Here is a tiny trained network, its code and every weight. The questions are about switching its units off for an input and a target symbol, where a switched-off unit gives its printed mean instead of its output.

import numpy as np


def w(rows, s, z=0):
    codes = np.array(rows[::2]) - 128.0
    scale = np.full(codes.shape[1], s)
    scale[-1] = z or s
    return codes * scale


def f(y):
    return np.maximum(y, 0)


def softmax(a):
    e = np.exp(a - a.max(-1, keepdims=True))
    return e / e.sum(-1, keepdims=True)


def log_softmax(a):
    a = a - a.max(-1, keepdims=True)
    return a - np.log(np.exp(a).sum(-1, keepdims=True))


def net(x, mask):
    ids = ['γθλμξπφ'.index(c) for c in x.split()]
    T = len(ids)
    res = E[ids] + P[:T]
    u = 0
    for l in range(2):
        r = res
        for j in range(3):
            rows = slice(3 * j, 3 * j + 3)
            q, k, v = (r @ M[l][rows].T for M in (Q, K, V))
            z = softmax(np.where(np.tri(T) > 0, q @ k.T / 3**0.5, -1e9)) @ v
            o = O[l][rows]
            res = res + np.where(mask[u + j], z, o[:, -1]) @ o[:, :-1]
        u += 3
        y = f(res @ A[l][:, :-1].T + A[l][:, -1])
        res = res + np.where(mask[u : u + 4], y, B[l][:, -1]) @ B[l][:, :-1]
        u += 4
    return log_softmax(res[-1] @ U[:, :-1].T + U[:, -1])


Q, K, V, O, A, B = {}, {}, {}, {}, {}, {}
E = w([
[48,192,163,191,136,160,101,192,187,185,132,53],'γ',
[42,118,200,166,155,115,35,201,108,138,157,142],'θ',
[114,121,217,149,65,69,18,156,151,176,136,64],'λ',
[188,60,56,255,112,174,100,59,121,74,16,168],'μ',
[102,210,126,74,145,90,13,63,84,88,130,59],'ξ',
[113,173,195,119,139,59,195,88,184,151,124,151],'π',
[173,173,132,25,154,146,133,132,148,187,120,165],'φ',
],0.0099)
P = w([
[93,103,120,86,1,186,139,124,139,80,216,96],'0',
[98,188,182,144,158,170,35,109,210,48,120,129],'1',
[120,185,145,160,146,129,51,94,187,96,127,155],'2',
[138,152,141,155,167,93,85,104,146,140,120,145],'3',
[134,164,121,152,171,59,101,108,115,175,87,150],'4',
[121,148,124,157,186,41,111,127,96,207,69,150],'5',
[131,142,129,143,195,35,125,135,67,233,44,159],'6',
],0.0074)
Q[0] = w([
[150,60,86,122,97,174,191,151,74,110,134,119],'0.h0',
[125,138,140,50,154,122,161,150,114,152,140,127],'0.h0',
[162,88,85,163,48,225,147,97,158,23,137,147],'0.h0',
[47,162,170,138,147,101,10,164,108,136,152,40],'0.h1',
[109,183,178,71,187,78,149,150,145,238,131,146],'0.h1',
[190,113,146,74,70,82,153,110,129,145,157,124],'0.h1',
[97,177,177,97,178,117,105,128,147,132,132,120],'0.h2',
[120,175,162,128,161,115,100,97,170,118,121,132],'0.h2',
[132,134,128,126,168,93,113,128,126,179,114,140],'0.h2',
],0.012)
K[0] = w([
[85,129,136,126,88,165,97,148,129,108,194,81],'0.h0',
[141,151,137,155,168,151,62,140,154,122,84,108],'0.h0',
[99,149,154,74,74,143,138,126,140,115,248,107],'0.h0',
[179,119,104,161,124,104,86,90,114,107,31,113],'0.h1',
[163,152,136,135,197,80,140,144,131,179,46,166],'0.h1',
[73,204,135,131,192,148,145,133,180,107,139,155],'0.h1',
[121,140,134,121,153,94,128,148,113,174,121,123],'0.h2',
[141,166,139,82,160,81,143,116,108,157,126,151],'0.h2',
[147,117,100,122,143,92,151,113,92,149,110,149],'0.h2',
],0.012)
V[0] = w([
[140,114,175,28,114,97,127,166,97,143,206,183],'0.h0',
[82,134,110,176,163,127,2,182,73,183,91,97],'0.h0',
[102,168,175,109,139,45,192,107,140,171,136,80],'0.h0',
[77,151,91,177,197,200,185,166,175,102,111,197],'0.h1',
[72,144,100,65,184,188,150,180,82,100,183,156],'0.h1',
[83,155,130,184,151,106,147,181,155,202,146,63],'0.h1',
[229,102,94,164,127,156,145,93,155,132,37,207],'0.h2',
[49,167,146,89,87,134,166,191,145,178,202,33],'0.h2',
[93,15,93,228,96,161,129,158,106,89,124,160],'0.h2',
],0.0061)
O[0] = w([
[159,133,150,99,212,122,55,198,128,132,187,74,81],'0.h0',
[164,90,152,184,63,92,131,114,129,223,36,45,157],'0.h0',
[109,121,147,95,209,61,177,181,95,94,112,147,135],'0.h0',
[43,32,33,87,151,167,136,85,164,143,127,193,78],'0.h1',
[73,95,79,51,160,137,98,132,120,167,167,48,35],'0.h1',
[116,84,141,38,67,63,182,142,80,95,70,147,126],'0.h1',
[164,159,71,161,188,87,163,144,187,153,196,191,67],'0.h2',
[118,75,185,39,1,196,137,134,101,81,72,102,145],'0.h2',
[173,68,107,182,143,109,154,169,104,156,204,81,2],'0.h2',
],0.0057,0.0042)
A[0] = w([
[159,143,52,182,184,109,178,162,149,158,215,163,102],'0.n0',
[136,76,124,102,137,155,167,117,83,3,22,174,72],'0.n1',
[163,154,185,41,129,104,118,52,154,135,103,117,212],'0.n2',
[52,158,236,145,125,117,79,173,164,104,153,134,252],'0.n3',
],0.0051,0.0022)
B[0] = w([
[154,117,108,134,200,95,141,100,114,145,143,141,149],'0.n0',
[112,77,108,176,139,103,206,96,120,2,132,137,145],'0.n1',
[105,159,98,118,178,121,179,137,137,134,109,130,223],'0.n2',
[98,166,163,158,137,65,112,139,137,144,165,113,254],'0.n3',
],0.0091,0.0081)
Q[1] = w([
[140,142,134,71,118,145,87,157,114,38,205,100],'1.h0',
[37,203,195,159,205,11,123,139,119,131,41,142],'1.h0',
[117,149,126,130,143,123,121,105,218,96,175,187],'1.h0',
[121,113,159,43,128,149,148,199,93,134,161,96],'1.h1',
[111,166,125,117,154,96,120,162,125,141,136,120],'1.h1',
[159,105,121,106,121,176,117,133,140,73,178,122],'1.h1',
[144,121,90,133,101,171,111,98,137,78,103,186],'1.h2',
[129,192,130,138,166,108,89,109,171,141,150,152],'1.h2',
[121,119,129,185,93,113,101,79,125,165,61,167],'1.h2',
],0.012)
K[1] = w([
[29,141,156,38,41,160,150,112,215,127,209,151],'1.h0',
[213,102,90,128,185,129,160,120,128,163,79,184],'1.h0',
[206,129,60,65,176,220,66,187,171,98,181,146],'1.h0',
[137,94,123,156,105,178,66,125,117,46,117,84],'1.h1',
[168,87,85,148,99,192,188,42,105,144,144,164],'1.h1',
[104,104,158,123,101,179,99,192,142,70,128,81],'1.h1',
[78,134,157,85,37,175,134,182,181,124,210,64],'1.h2',
[167,140,40,73,151,189,150,78,129,152,134,160],'1.h2',
[148,129,112,85,88,133,102,153,2,148,127,104],'1.h2',
],0.0078)
V[1] = w([
[107,99,73,80,200,143,132,127,184,190,220,173],'1.h0',
[184,207,166,137,190,93,114,183,147,141,227,141],'1.h0',
[91,107,113,148,150,58,253,102,121,42,161,170],'1.h0',
[67,158,195,81,92,104,141,134,131,159,100,111],'1.h1',
[188,126,81,175,178,106,98,138,111,83,162,126],'1.h1',
[69,160,140,84,186,144,112,142,136,162,141,147],'1.h1',
[174,118,178,198,112,97,116,211,181,211,154,149],'1.h2',
[164,118,136,81,89,162,206,203,188,169,82,166],'1.h2',
[146,218,114,88,103,158,168,83,152,54,68,113],'1.h2',
],0.0069)
O[1] = w([
[85,180,55,164,113,44,130,148,167,156,196,104,138],'1.h0',
[129,232,85,235,104,142,185,154,25,133,172,128,253],'1.h0',
[175,120,118,151,59,98,132,187,168,2,123,62,222],'1.h0',
[120,128,44,129,90,106,93,155,130,128,127,154,180],'1.h1',
[102,66,199,145,177,165,172,84,138,144,104,102,131],'1.h1',
[132,125,104,121,95,144,66,109,105,153,101,216,185],'1.h1',
[180,168,144,102,89,204,130,206,187,114,184,198,119],'1.h2',
[188,174,149,146,115,66,91,58,178,189,217,195,52],'1.h2',
[162,158,152,159,132,87,144,53,43,112,139,94,197],'1.h2',
],0.0072,0.0073)
A[1] = w([
[83,183,122,151,168,89,117,58,108,254,184,213,89],'1.n0',
[113,132,151,49,178,126,107,179,167,76,95,56,143],'1.n1',
[225,67,174,133,90,210,127,144,181,126,74,252,248],'1.n2',
[46,17,76,67,187,168,88,152,251,237,81,199,104],'1.n3',
],0.0051,0.0017)
B[1] = w([
[164,103,141,35,186,111,106,59,144,208,178,113,254],'1.n0',
[181,127,125,149,142,94,145,95,187,144,240,103,184],'1.n1',
[174,158,195,77,147,160,103,150,218,120,211,214,176],'1.n2',
[2,122,37,114,237,156,135,219,194,178,84,103,160],'1.n3',
],0.0061,0.0076)
U = w([
[175,29,169,68,119,79,86,60,219,99,99,105,65],'γ',
[53,118,83,101,159,153,114,196,184,135,87,130,6],'θ',
[212,180,221,115,94,228,132,136,111,99,164,213,60],'λ',
[149,96,211,160,176,162,192,111,176,139,184,55,174],'μ',
[101,87,182,132,189,194,156,64,4,136,27,102,156],'ξ',
[125,185,1,182,33,80,146,227,119,60,135,108,144],'π',
[155,159,94,118,133,73,112,71,122,224,223,136,216],'φ',
],0.0041,0.0013)

Each question gives the input, a string of symbols that net reads in full, and the target symbol t.
The units are the heads (3 rows each of Q, K, V and O) and the neurons (one row each of A and B). Each row of codes is followed by its name. A weight is (code - 128) times the scale printed after its matrix; where a second scale follows, it is the last column's (O, A, B and U).
mask holds one flag per unit, layer by layer, with each layer's heads first. A switched-off unit (its flag False) gives its mean, the last column of its rows in O or B, instead of its output. The means were averaged over made-up inputs and are rounded, as every weight is.
A unit's drop is (log p(t) with every unit on - log p(t) with that unit switched off) / (log p(t) with every unit on - log p(t) with every unit switched off).
The circuit of an input: a set's keep is (log p(t) with only the set's units on - log p(t) with every unit switched off) / (log p(t) with every unit on - log p(t) with every unit switched off). Starting from the 12 units with the biggest drops (on a tie, the unit counted first), units are removed one at a time, each time the one whose removal leaves the highest keep (on an exact tie, the one counted first), for as long as the keep stays at least 0.8.
circuit, biggest first: the units of the circuit, biggest drop first
k most important neurons: the k neurons with the biggest drops, biggest first
heads that matter: for each layer, one digit per head in row order, 1 if its drop is at least 0.15 and else 0, layers parted by /
input μ ξ μ θ θ, target μ: circuit, biggest first : 1.h1, 0.h2
input ξ ξ μ φ, target ξ: heads that matter : 101 / 101
input ξ λ λ γ, target λ: heads that matter : 111 / 101
input γ ξ φ λ θ μ γ, target γ: heads that matter : 010 / 100
input θ φ ξ, target φ: heads that matter : 000 / 100
input ξ μ γ γ π ξ, target ξ: circuit, biggest first : 1.h0, 1.h2, 0.h0
input μ λ λ φ μ, target φ: heads that matter : 011 / 001
input λ π μ, target λ: circuit, biggest first : 1.h0, 0.h1, 1.n2
input μ π φ θ π φ, target μ: heads that matter : 001 / 010
input γ μ φ θ θ, target γ: heads that matter : 110 / 100
input ξ π ξ θ θ θ μ, target ξ: heads that matter : 001 / 101
input λ μ ξ λ ξ λ π, target λ: heads that matter : 110 / 101
input π ξ π μ λ λ, target π: heads that matter : 101 / 100
input γ λ μ, target γ: heads that matter : 010 / 100
input ξ φ θ φ μ γ, target ξ: most important neuron : 0.n2
input λ ξ θ γ, target ξ: circuit, biggest first : 1.h0, 1.h2, 0.h2
input μ ξ ξ μ, target ξ: circuit, biggest first : 1.h2, 0.h0
input π ξ λ π γ π γ, target π: circuit, biggest first : 1.h0, 0.h0, 1.h1
input θ γ μ π, target θ: heads that matter : 100 / 101
input γ μ φ, target γ: circuit, biggest first : 1.h0, 0.h0, 0.n1
input φ θ λ, target φ: heads that matter : 000 / 101
input θ ξ μ ξ π ξ π, target θ: 3 most important neurons : 1.n3, 0.n3, 0.n2
input μ π π π λ γ π, target μ: heads that matter : 101 / 010
input γ μ φ θ γ μ λ, target μ: circuit, biggest first : 0.h2, 1.h1
input π γ λ γ λ θ θ, target λ: heads that matter : 010 / 101
input π γ ξ μ θ λ, target π: circuit, biggest first : 0.h0, 0.h2, 1.h0, 1.n0
input γ π π ξ, target π: circuit, biggest first : 1.h0, 0.h0, 1.n0
input μ π θ π, target μ: circuit, biggest first : 1.h1, 0.h2, 0.n0
input λ ξ λ γ ξ, target ξ: circuit, biggest first : 1.h0, 1.h2
